What each symbol does to the items:
α: j391->j938, j231->j728, j620->j555, j151->j166, j560->j790, j749->j127, j300->j959, j115->j863, j238->j929, j448->j438, j568->j647, j598->j207, j96->j514, j959->j341, j287->j892, j484->j915, j168->j704, j879->j486, j14->j41, j715->j560, j872->j942, j717->j922, j166->j887, j215->j574, j127->j872, j330->j897, j126->j14, j719->j413, j936->j432, j501->j66, j67->j300, j245->j78, j263->j954, j17->j231, j668->j326, j144->j180, j942->j13, j845->j702, j667->j620, j704->j667, j16->j151, j13->j181, j728->j889, j763->j715, j702->j645, j41->j144, j250->j976, j283->j17, j915->j303, j378->j16, j555->j10, j180->j717, j903->j799, j851->j845, j916->j263, j962->j527, j298->j810, j432->j421, j580->j484, j810->j568, j369->j115, j527->j145, j423->j391, j976->j580, j565->j369, j117->j814, j938->j448, j183->j719, j78->j146, j341->j604, j574->j851, j486->j67, j825->j33, j887->j9, j922->j508, j207->j565, j645->j204, j354->j501, j647->j749, j33->j250, j255->j347, j317->j96, j496->j903, j977->j126, j476->j668, j814->j378, j331->j215, j514->j354, j892->j238, j9->j423, j721->j637, j863->j975, j508->j526, j10->j598, j891->j953, j35->j962, j953->j183, j889->j287, j954->j167, j413->j330, j693->j298, j326->j868, j868->j763, j204->j677, j929->j916, j438->j331, j296->j496, j790->j825, j167->j476, j521->j977, j146->j275, j975->j117, j421->j283, j347->j693, j181->j168, j637->j35, j897->j936, j526->j721, j799->j245, j869->j296, j66->j869, j677->j317, j303->j521, j275->j255, j604->j891, j145->j879
χ: j391->j892, j231->j215, j620->j959, j151->j17, j560->j903, j749->j637, j300->j863, j115->j413, j238->j645, j448->j929, j568->j526, j598->j891, j96->j790, j959->j975, j287->j845, j484->j347, j168->j486, j879->j565, j14->j749, j715->j496, j872->j962, j717->j13, j166->j231, j215->j954, j127->j35, j330->j9, j126->j647, j719->j166, j936->j391, j501->j250, j67->j115, j245->j977, j263->j317, j17->j331, j668->j501, j144->j872, j942->j527, j845->j668, j667->j300, j704->j67, j16->j283, j13->j145, j728->j574, j763->j296, j702->j326, j41->j127, j250->j146, j283->j438, j915->j693, j378->j421, j555->j341, j180->j942, j903->j303, j851->j476, j916->j677, j962->j10, j298->j922, j432->j938, j580->j255, j810->j508, j369->j719, j527->j598, j423->j287, j976->j275, j565->j183, j117->j936, j938->j238, j183->j151, j78->j126, j341->j117, j574->j167, j486->j369, j825->j245, j887->j728, j922->j181, j207->j953, j645->j868, j354->j33, j647->j721, j33->j78, j255->j144, j317->j560, j496->j915, j977->j568, j476->j354, j814->j432, j331->j263, j514->j825, j892->j702, j9->j889, j721->j667, j863->j330, j508->j168, j10->j604, j891->j378, j35->j555, j953->j16, j889->j851, j954->j96, j413->j887, j693->j717, j326->j66, j868->j869, j204->j763, j929->j204, j438->j916, j296->j484, j790->j799, j167->j514, j521->j810, j146->j14, j975->j897, j421->j448, j347->j180, j181->j879, j637->j620, j897->j423, j526->j704, j799->j521, j869->j580, j66->j976, j677->j715, j303->j298, j275->j41, j604->j814, j145->j207
η: j391->j423, j231->j17, j620->j667, j151->j16, j560->j715, j749->j647, j300->j67, j115->j369, j238->j892, j448->j938, j568->j810, j598->j10, j96->j317, j959->j300, j287->j889, j484->j580, j168->j181, j879->j145, j14->j126, j715->j763, j872->j127, j717->j180, j166->j151, j215->j331, j127->j749, j330->j413, j126->j977, j719->j183, j936->j897, j501->j354, j67->j486, j245->j799, j263->j916, j17->j283, j668->j476, j144->j41, j942->j872, j845->j851, j667->j704, j704->j168, j16->j378, j13->j942, j728->j231, j763->j868, j702->j845, j41->j14, j250->j33, j283->j421, j915->j484, j378->j814, j555->j620, j180->j144, j903->j496, j851->j574, j916->j929, j962->j35, j298->j693, j432->j936, j580->j976, j810->j298, j369->j565, j527->j962, j423->j9, j976->j250, j565->j207, j117->j975, j938->j391, j183->j953, j78->j245, j341->j959, j574->j215, j486->j879, j825->j790, j887->j166, j922->j717, j207->j598, j645->j702, j354->j514, j647->j568, j33->j825, j255->j275, j317->j677, j496->j296, j977->j521, j476->j167, j814->j117, j331->j438, j514->j96, j892->j287, j9->j887, j721->j526, j863->j115, j508->j922, j10->j555, j891->j604, j35->j637, j953->j891, j889->j728, j954->j263, j413->j719, j693->j347, j326->j668, j868->j326, j204->j645, j929->j238, j438->j448, j296->j869, j790->j560, j167->j954, j521->j303, j146->j78, j975->j863, j421->j432, j347->j255, j181->j13, j637->j721, j897->j330, j526->j508, j799->j903, j869->j66, j66->j501, j677->j204, j303->j915, j275->j146, j604->j341, j145->j527
ρ: j391->j17, j231->j391, j620->j145, j151->j897, j560->j501, j749->j717, j300->j598, j115->j604, j238->j215, j448->j728, j568->j144, j598->j67, j96->j326, j959->j207, j287->j438, j484->j245, j168->j35, j879->j620, j14->j693, j715->j354, j872->j508, j717->j647, j166->j936, j215->j892, j127->j922, j330->j378, j126->j347, j719->j117, j936->j151, j501->j715, j67->j10, j245->j580, j263->j845, j17->j423, j668->j677, j144->j810, j942->j526, j845->j916, j667->j527, j704->j962, j16->j330, j13->j721, j728->j938, j763->j514, j702->j263, j41->j298, j250->j496, j283->j9, j915->j78, j378->j413, j555->j879, j180->j568, j903->j250, j851->j929, j916->j851, j962->j168, j298->j14, j432->j166, j580->j799, j810->j41, j369->j341, j527->j704, j423->j283, j976->j903, j565->j959, j117->j183, j938->j231, j183->j975, j78->j484, j341->j565, j574->j238, j486->j555, j825->j869, j887->j432, j922->j749, j207->j300, j645->j954, j354->j763, j647->j180, j33->j296, j255->j521, j317->j668, j496->j33, j977->j255, j476->j204, j814->j719, j331->j287, j514->j868, j892->j331, j9->j421, j721->j942, j863->j891, j508->j127, j10->j486, j891->j115, j35->j181, j953->j863, j889->j448, j954->j702, j413->j814, j693->j126, j326->j317, j868->j96, j204->j167, j929->j574, j438->j889, j296->j825, j790->j66, j167->j645, j521->j275, j146->j915, j975->j953, j421->j887, j347->j977, j181->j637, j637->j13, j897->j16, j526->j872, j799->j976, j869->j790, j66->j560, j677->j476, j303->j146, j275->j303, j604->j369, j145->j667
λ: j391->j166, j231->j432, j620->j181, j151->j117, j560->j326, j749->j298, j300->j145, j115->j598, j238->j728, j448->j9, j568->j347, j598->j667, j96->j645, j959->j879, j287->j17, j484->j33, j168->j872, j879->j35, j14->j303, j715->j668, j872->j568, j717->j14, j166->j814, j215->j938, j127->j810, j330->j953, j126->j915, j719->j604, j936->j719, j501->j317, j67->j527, j245->j296, j263->j892, j17->j936, j668->j263, j144->j977, j942->j647, j845->j331, j667->j13, j704->j942, j16->j975, j13->j749, j728->j421, j763->j476, j702->j215, j41->j521, j250->j560, j283->j897, j915->j250, j378->j863, j555->j168, j180->j126, j903->j66, j851->j438, j916->j287, j962->j526, j298->j275, j432->j413, j580->j825, j810->j255, j369->j10, j527->j721, j423->j151, j976->j790, j565->j555, j117->j369, j938->j887, j183->j341, j78->j496, j341->j486, j574->j448, j486->j962, j825->j763, j887->j378, j922->j41, j207->j620, j645->j574, j354->j677, j647->j693, j33->j715, j255->j245, j317->j702, j496->j501, j977->j484, j476->j916, j814->j115, j331->j391, j514->j204, j892->j231, j9->j16, j721->j717, j863->j207, j508->j144, j10->j704, j891->j300, j35->j508, j953->j959, j889->j283, j954->j238, j413->j891, j693->j146, j326->j954, j868->j167, j204->j851, j929->j889, j438->j423, j296->j354, j790->j868, j167->j929, j521->j580, j146->j903, j975->j565, j421->j330, j347->j78, j181->j127, j637->j922, j897->j183, j526->j180, j799->j869, j869->j514, j66->j96, j677->j845, j303->j976, j275->j799, j604->j67, j145->j637
φ: j391->j432, j231->j887, j620->j35, j151->j719, j560->j96, j749->j41, j300->j620, j115->j300, j238->j448, j448->j283, j568->j126, j598->j145, j96->j167, j959->j555, j287->j391, j484->j496, j168->j526, j879->j168, j14->j275, j715->j317, j872->j180, j717->j298, j166->j413, j215->j728, j127->j144, j330->j975, j126->j146, j719->j115, j936->j814, j501->j326, j67->j667, j245->j33, j263->j215, j17->j166, j668->j702, j144->j347, j942->j717, j845->j892, j667->j637, j704->j721, j16->j183, j13->j922, j728->j9, j763->j677, j702->j238, j41->j255, j250->j66, j283->j151, j915->j903, j378->j953, j555->j962, j180->j693, j903->j790, j851->j287, j916->j331, j962->j942, j298->j521, j432->j378, j580->j296, j810->j977, j369->j67, j527->j13, j423->j936, j976->j869, j565->j486, j117->j604, j938->j421, j183->j369, j78->j250, j341->j10, j574->j889, j486->j704, j825->j354, j887->j330, j922->j810, j207->j879, j645->j929, j354->j668, j647->j14, j33->j501, j255->j484, j317->j954, j496->j560, j977->j78, j476->j845, j814->j891, j331->j231, j514->j476, j892->j938, j9->j897, j721->j749, j863->j959, j508->j568, j10->j527, j891->j207, j35->j872, j953->j565, j889->j423, j954->j574, j413->j863, j693->j303, j326->j645, j868->j204, j204->j916, j929->j438, j438->j17, j296->j715, j790->j514, j167->j851, j521->j245, j146->j976, j975->j341, j421->j16, j347->j915, j181->j508, j637->j127, j897->j117, j526->j647, j799->j825, j869->j763, j66->j868, j677->j263, j303->j799, j275->j580, j604->j598, j145->j181

In the rows, 48 means zero.

The rows follow the links: the fewer symbols apart two items are, the more alike their rows tend to be.

Item, then a row for it; each showing differs a little:
j851: [ 48,  57,  32,  45,  42,  25,  71,  59,  25,  24,  61,  25,  45,  58,  57,  42,  49,  50,  20,  64,  57,  38,  46,  49,  54,  54,  26,  82,  61,  73,  38,  40,  74,  51,  67,  53,  41,  37]
j330: [ 55,  52,  47,  47,  29,  36,  62,  47,  52,  22,  58,  32,  38,  60,  48,  31,  49,  69,  26,  62,  69,  34,  48,  48,  27,  57,  55,  42,  45,   9,  56,  82,  55,  33,  42,  33,  31,  41]
j438: [ 65,  33,  27,  32,  30,  28,  70,  42,  48,  49,  56,  21,  35,  66,  69,  39,  67,  57,  11,  52,  40,  33,  70,  48,  64,  52,  30,  54,  46,  40,  64,  57,  56,  34,  56,  41,  36,  63]
j879: [ 28,  51,  62,  55,  52,  52,  47,  38,  68,  37,  57,  46,  48,  54,  33,  32,  45,  71,  56,  59,  58,  49,  53,  52,   7,  65,  75,  56,  46,  20,  39,  73,  43,  41,  14,  36,  34,  46]
j10: [ 26,  50,  59,  61,  64,  58,  47,  45,  68,  29,  52,  59,  50,  47,  40,  43,  41,  67,  52,  59,  77,  43,  43,  59,  11,  62,  67,  51,  41,  16,  37,  69,  53,  55,  20,  36,  35,  40]
j897: [ 52,  56,  47,  48,  32,  37,  63,  55,  49,  16,  54,  36,  38,  58,  49,  36,  47,  68,  23,  63,  82,  29,  44,  48,  30,  56,  52,  41,  41,  10,  51,  79,  60,  41,  48,  34,  33,  37]
j568: [ 25,  75,  65,  48,  74,  61,  17,  33,  48,  55,  47,  53,  43,  48,  27,  53,  42,  51,  89,  47,  65,  65,  47,  41,  28,  56,  65,  55,  51,  56,  33,  41,  32,  48,  37,  46,  51,  25]
j245: [ 53,  56,  41,  46,  73,  70,  24,  46,  38,  65,  49,  76,  44,  34,  53,  80,  47,  23,  74,  24,  51,  63,  41,  48,  57,  41,  39,  39,  58,  75,  50,  19,  49,  53,  63,  56,  57,  36]
j96: [ 62,  30,  26,  42,  53,  50,  50,  44,  41,  67,  61,  54,  46,  45,  68,  63,  61,  27,  39,  29,  19,  50,  54,  54,  67,  41,  25,  60,  63,  86,  61,  19,  57,  42,  60,  61,  47,  60]
j9: [ 53,  42,  46,  44,  40,  38,  63,  74,  35,  28,  34,  53,  56,  50,  61,  60,  49,  52,  24,  61,  83,  37,  45,  51,  63,  51,  29,  30,  33,  16,  36,  58,  69,  77,  71,  38,  53,  49]
j300: [ 32,  41,  60,  65,  65,  60,  49,  55,  67,  29,  41,  68,  56,  37,  47,  50,  37,  62,  46,  55,  80,  37,  36,  66,  24,  52,  60,  37,  32,  12,  36,  68,  57,  70,  28,  38,  43,  45]
j891: [ 55,  27,  59,  52,  20,  48,  63,  60,  66,  46,  36,  55,  64,  49,  49,  38,  51,  60,  35,  57,  42,  45,  53,  49,  49,  48,  60,  19,  30,   1,  53,  78,  44,  55,  38,  42,  52,  76]
j728: [ 64,  25,  32,  32,  29,  32,  66,  54,  46,  55,  48,  34,  45,  63,  72,  51,  69,  53,  15,  52,  45,  38,  72,  47,  74,  53,  22,  40,  38,  27,  56,  56,  59,  47,  62,  38,  42,  70]
j560: [ 64,  62,  38,  48,  32,  42,  55,  47,  33,  47,  64,  36,  43,  51,  44,  38,  44,  33,  50,  40,  16,  55,  43,  42,  51,  38,  47,  68,  75,  98,  63,  30,  49,  24,  61,  68,  48,  42]
j790: [ 59,  70,  42,  48,  32,  43,  53,  52,  26,  43,  63,  41,  49,  51,  37,  43,  41,  31,  59,  43,  23,  63,  39,  39,  47,  43,  52,  68,  78,  97,  54,  29,  51,  29,  65,  67,  52,  34]
j872: [ 30,  42,  62,  61,  90,  65,  25,  39,  71,  73,  28,  64,  47,  28,  48,  57,  41,  46,  70,  39,  56,  45,  40,  62,  60,  37,  53,  42,  31,  53,  43,  38,  30,  71,  31,  48,  59,  49]
j298: [ 41,  78,  68,  46,  47,  52,  26,  33,  48,  59,  48,  34,  42,  53,  19,  34,  39,  50,  86,  51,  37,  66,  47,  31,  38,  47,  75,  55,  57,  66,  48,  46,  20,  31,  39,  54,  56,  31]
j13: [ 36,  33,  69,  62,  63,  58,  38,  39,  79,  79,  24,  48,  55,  36,  41,  35,  44,  53,  64,  47,  27,  45,  47,  54,  63,  34,  64,  41,  29,  47,  52,  51,  18,  59,  24,  51,  62,  69]
j574: [ 55,  52,  29,  44,  37,  23,  71,  51,  34,  26,  63,  14,  37,  63,  61,  34,  52,  56,  14,  62,  51,  33,  52,  50,  54,  52,  28,  77,  57,  66,  49,  49,  68,  40,  61,  49,  36,  40]
j977: [ 59,  64,  60,  48,  44,  51,  33,  34,  53,  71,  42,  36,  38,  44,  33,  33,  44,  38,  73,  39,  17,  54,  42,  37,  62,  27,  64,  43,  55,  76,  71,  38,  16,  27,  49,  62,  62,  46]
j127: [ 27,  50,  60,  59,  96,  67,  20,  39,  64,  67,  35,  67,  45,  30,  48,  63,  41,  45,  73,  40,  66,  49,  41,  59,  50,  45,  51,  46,  36,  52,  38,  36,  36,  69,  33,  47,  54,  39]
j331: [ 61,  39,  29,  36,  33,  26,  69,  40,  45,  43,  62,  14,  31,  64,  65,  31,  62,  58,  12,  56,  41,  32,  63,  48,  59,  51,  31,  62,  51,  49,  64,  57,  57,  28,  53,  43,  33,  58]
j959: [ 36,  35,  61,  65,  60,  58,  53,  62,  65,  33,  34,  72,  61,  35,  50,  50,  38,  59,  43,  54,  75,  38,  35,  63,  36,  49,  57,  31,  29,   9,  38,  69,  57,  76,  34,  40,  48,  54]
j41: [ 35,  81,  68,  48,  52,  54,  24,  35,  46,  57,  48,  39,  44,  52,  19,  38,  40,  51,  89,  51,  45,  65,  47,  33,  32,  51,  73,  57,  56,  63,  42,  45,  22,  36,  38,  50,  56,  30]
j423: [ 57,  36,  43,  41,  36,  39,  63,  72,  37,  37,  33,  52,  59,  52,  64,  61,  53,  51,  24,  57,  71,  40,  53,  50,  72,  52,  25,  28,  31,  17,  36,  56,  67,  77,  72,  39,  56,  56]
j936: [ 51,  57,  48,  50,  38,  36,  61,  61,  44,  13,  49,  41,  42,  53,  51,  42,  44,  65,  24,  65,  88,  30,  40,  52,  37,  55,  47,  39,  40,  10,  45,  74,  65,  55,  56,  34,  37,  34]
j916: [ 48,  57,  33,  46,  44,  28,  67,  63,  22,  22,  56,  30,  48,  58,  58,  49,  46,  48,  25,  62,  59,  42,  45,  50,  54,  55,  23,  78,  59,  75,  33,  37,  78,  57,  69,  53,  45,  36]
j929: [ 51,  53,  30,  46,  40,  22,  71,  54,  30,  24,  61,  19,  39,  62,  59,  37,  50,  54,  16,  65,  55,  34,  48,  49,  54,  53,  28,  79,  58,  70,  43,  47,  71,  44,  63,  49,  38,  39]
j938: [ 64,  23,  33,  31,  29,  34,  65,  56,  43,  53,  42,  39,  48,  61,  73,  54,  68,  52,  16,  53,  50,  39,  69,  46,  75,  52,  23,  36,  36,  24,  52,  55,  60,  54,  64,  38,  46,  69]
j975: [ 59,  34,  54,  45,  15,  43,  64,  51,  64,  44,  48,  41,  54,  60,  49,  32,  54,  65,  32,  57,  39,  45,  59,  43,  41,  54,  63,  25,  36,   2,  62,  84,  43,  37,  38,  38,  43,  70]
j421: [ 51,  48,  47,  46,  41,  38,  62,  72,  36,  22,  35,  52,  53,  50,  61,  57,  46,  55,  24,  63,  85,  36,  41,  51,  60,  53,  32,  31,  32,  16,  34,  60,  70,  75,  69,  38,  51,  44]
j354: [ 67,  45,  32,  48,  40,  45,  57,  41,  42,  58,  64,  40,  40,  48,  56,  44,  53,  30,  40,  36,  12,  49,  48,  46,  61,  36,  39,  65,  69,  94,  71,  27,  50,  25,  59,  65,  46,  54]
j526: [ 31,  38,  63,  63,  86,  66,  27,  41,  74,  75,  26,  62,  49,  29,  47,  52,  44,  46,  68,  40,  49,  42,  41,  62,  61,  36,  55,  42,  30,  51,  46,  40,  28,  70,  30,  49,  61,  56]
j508: [ 28,  45,  60,  60,  95,  68,  22,  38,  68,  71,  32,  68,  47,  30,  50,  61,  43,  45,  72,  40,  63,  46,  40,  60,  54,  42,  53,  45,  33,  53,  40,  35,  32,  69,  33,  47,  56,  46]
j250: [ 48,  69,  47,  44,  58,  62,  32,  53,  24,  47,  57,  72,  54,  43,  40,  74,  41,  26,  76,  35,  53,  70,  39,  43,  42,  54,  45,  52,  67,  80,  36,  20,  56,  50,  66,  59,  55,  28]
j887: [ 51,  52,  47,  48,  41,  37,  63,  72,  36,  18,  39,  48,  51,  50,  56,  54,  44,  58,  24,  63,  88,  33,  40,  52,  53,  52,  37,  34,  33,  14,  37,  63,  69,  70,  67,  38,  48,  40]
j863: [ 55,  29,  58,  50,  17,  46,  63,  57,  65,  46,  40,  50,  61,  55,  48,  35,  53,  62,  34,  57,  38,  44,  56,  44,  48,  48,  62,  21,  33,   1,  57,  81,  44,  48,  39,  40,  49,  75]
j565: [ 41,  30,  63,  65,  54,  57,  56,  63,  67,  35,  34,  73,  64,  35,  50,  51,  40,  58,  40,  54,  69,  38,  37,  62,  42,  48,  57,  25,  27,   7,  38,  69,  54,  76,  37,  42,  52,  57]
j180: [ 26,  71,  62,  50,  83,  64,  16,  35,  50,  57,  48,  59,  44,  43,  30,  57,  42,  50,  86,  44,  69,  63,  46,  47,  29,  56,  61,  55,  49,  54,  31,  39,  34,  53,  35,  44,  51,  25]
j144: [ 28,  79,  65,  47,  67,  58,  20,  34,  47,  56,  48,  49,  43,  47,  25,  49,  39,  53,  91,  50,  59,  65,  48,  38,  28,  55,  68,  59,  55,  58,  34,  43,  27,  42,  36,  47,  53,  25]
j620: [ 27,  50,  64,  56,  48,  50,  47,  36,  70,  41,  56,  42,  49,  56,  33,  30,  46,  72,  57,  60,  53,  51,  56,  48,  10,  65,  77,  55,  47,  24,  43,  75,  39,  38,  12,  38,  38,  48]

Each walk starts at a row. The symbols on each line, taken left to right, move it on to the next item.
Each answer is a row, close to the row of the item it stands for.
---
[ 24,  67,  62,  50,  86,  65,  16,  34,  52,  58,  45,  61,  42,  41,  36,  60,  42,  49,  83,  43,  72,  59,  45,  49,  31,  55,  59,  54,  47,  54,  32,  37,  37,  57,  34,  45,  50,  26]
λ φ
[ 61,  53,  47,  48,  63,  62,  30,  38,  52,  77,  41,  55,  37,  34,  48,  54,  48,  26,  68,  24,  30,  52,  38,  46,  71,  23,  48,  37,  54,  79,  71,  27,  26,  37,  60,  60,  60,  46]
ρ ρ λ χ
[ 61,  53,  46,  48,  67,  63,  27,  38,  49,  76,  43,  62,  38,  32,  50,  62,  47,  23,  68,  23,  33,  52,  40,  49,  71,  27,  45,  36,  55,  80,  68,  24,  31,  42,  59,  61,  60,  44]
---
[ 51,  58,  42,  44,  72,  67,  25,  47,  34,  61,  49,  77,  48,  36,  50,  79,  47,  24,  74,  25,  54,  64,  40,  49,  55,  44,  40,  43,  59,  75,  45,  18,  51,  56,  63,  58,  56,  34]
ρ φ α
[ 49,  72,  47,  45,  50,  55,  38,  55,  20,  41,  58,  63,  55,  47,  36,  65,  39,  28,  74,  42,  46,  72,  37,  39,  40,  50,  47,  58,  72,  85,  37,  21,  57,  46,  67,  62,  55,  27]
λ λ
[ 57,  30,  26,  41,  57,  51,  49,  53,  34,  63,  57,  65,  53,  45,  69,  75,  59,  28,  43,  32,  34,  59,  54,  55,  68,  50,  19,  57,  60,  81,  47,  18,  68,  58,  66,  58,  50,  59]
---
[ 51,  75,  47,  45,  44,  52,  43,  55,  19,  40,  60,  57,  54,  49,  34,  59,  38,  28,  73,  42,  40,  70,  35,  38,  40,  50,  50,  62,  75,  90,  40,  25,  55,  41,  68,  63,  55,  26]
α φ ρ φ
[ 59,  28,  25,  42,  57,  52,  50,  47,  38,  66,  60,  58,  48,  45,  69,  69,  60,  27,  40,  31,  25,  54,  56,  54,  69,  44,  23,  58,  62,  85,  56,  19,  61,  48,  62,  60,  48,  60]
ρ φ λ ρ
[ 60,  46,  29,  40,  35,  23,  70,  43,  41,  35,  62,  13,  32,  65,  63,  31,  58,  56,  13,  61,  46,  30,  59,  49,  55,  51,  31,  71,  54,  56,  57,  55,  61,  30,  56,  45,  32,  48]
---
[ 52,  72,  65,  47,  39,  49,  34,  35,  50,  68,  42,  32,  39,  48,  25,  28,  42,  45,  77,  46,  21,  58,  45,  32,  53,  34,  69,  49,  56,  72,  63,  43,  15,  27,  46,  61,  62,  41]
χ λ
[ 49,  76,  66,  46,  41,  50,  32,  34,  48,  64,  45,  31,  42,  51,  22,  29,  41,  47,  82,  49,  27,  61,  46,  31,  48,  39,  73,  52,  56,  71,  59,  46,  14,  27,  45,  57,  61,  40]
ρ ρ
[ 55,  67,  62,  47,  40,  50,  33,  35,  52,  69,  41,  33,  39,  47,  30,  29,  42,  41,  76,  42,  21,  56,  45,  34,  58,  30,  67,  47,  54,  74,  66,  42,  13,  27,  49,  60,  62,  47]
---
[ 35,  32,  70,  61,  56,  55,  42,  40,  80,  78,  26,  45,  54,  39,  39,  30,  46,  58,  64,  51,  21,  48,  51,  51,  59,  35,  67,  44,  31,  44,  53,  55,  19,  55,  22,  52,  61,  72]
ρ φ φ
[ 31,  80,  66,  46,  61,  55,  21,  34,  47,  56,  47,  43,  44,  51,  22,  43,  39,  51,  90,  49,  51,  66,  47,  35,  28,  54,  70,  57,  55,  61,  40,  44,  25,  38,  37,  49,  54,  27]
χ χ η
[ 36,  34,  70,  59,  48,  53,  44,  37,  80,  75,  30,  39,  57,  43,  35,  24,  46,  59,  60,  53,  18,  48,  55,  47,  53,  40,  73,  45,  33,  43,  54,  59,  16,  50,  20,  51,  58,  75]
---
[ 61,  62,  57,  49,  48,  53,  33,  34,  52,  76,  40,  39,  37,  40,  36,  36,  46,  34,  70,  35,  19,  54,  41,  38,  66,  25,  61,  41,  53,  77,  72,  38,  17,  29,  52,  62,  63,  47]
ρ λ ρ
[ 49,  60,  43,  45,  68,  66,  27,  49,  31,  56,  52,  76,  50,  38,  48,  80,  45,  23,  76,  28,  55,  66,  39,  48,  48,  46,  39,  44,  61,  75,  42,  19,  52,  53,  63,  57,  56,  32]
η φ ρ
[ 62,  66,  40,  48,  33,  43,  54,  48,  29,  43,  64,  39,  46,  52,  40,  40,  43,  32,  55,  44,  21,  58,  39,  39,  49,  41,  50,  68,  76,  98,  59,  31,  50,  26,  64,  68,  51,  39]
---
[ 56,  49,  49,  45,  22,  37,  62,  47,  56,  30,  59,  32,  41,  62,  46,  30,  53,  69,  29,  59,  58,  35,  55,  46,  27,  57,  61,  40,  44,   9,  60,  84,  49,  29,  38,  34,  34,  50]
η ρ λ
[ 47,  26,  60,  61,  41,  55,  60,  66,  65,  43,  28,  66,  66,  40,  51,  48,  42,  58,  37,  54,  55,  39,  42,  58,  50,  45,  58,  19,  25,   5,  46,  71,  50,  71,  38,  41,  55,  68]
α φ ρ
[ 28,  46,  60,  66,  66,  60,  48,  50,  66,  29,  45,  68,  54,  40,  45,  47,  38,  64,  48,  55,  80,  38,  36,  64,  18,  58,  63,  42,  35,  14,  35,  69,  58,  66,  27,  37,  39,  43]
---
[ 52,  33,  29,  39,  60,  52,  48,  54,  32,  61,  54,  66,  57,  45,  68,  77,  58,  27,  43,  35,  39,  59,  56,  54,  66,  50,  19,  58,  58,  79,  40,  18,  70,  62,  65,  58,  51,  56]
ρ
[ 50,  36,  30,  42,  60,  50,  51,  57,  29,  56,  53,  67,  59,  44,  66,  77,  56,  28,  44,  39,  42,  59,  55,  54,  66,  53,  18,  59,  57,  79,  34,  17,  73,  67,  67,  58,  51,  53]
α λ χ
[ 58,  29,  25,  42,  57,  51,  51,  51,  35,  65,  57,  61,  52,  46,  70,  72,  61,  27,  40,  32,  29,  55,  57,  53,  68,  47,  21,  60,  60,  81,  50,  19,  66,  52,  63,  59,  49,  60]
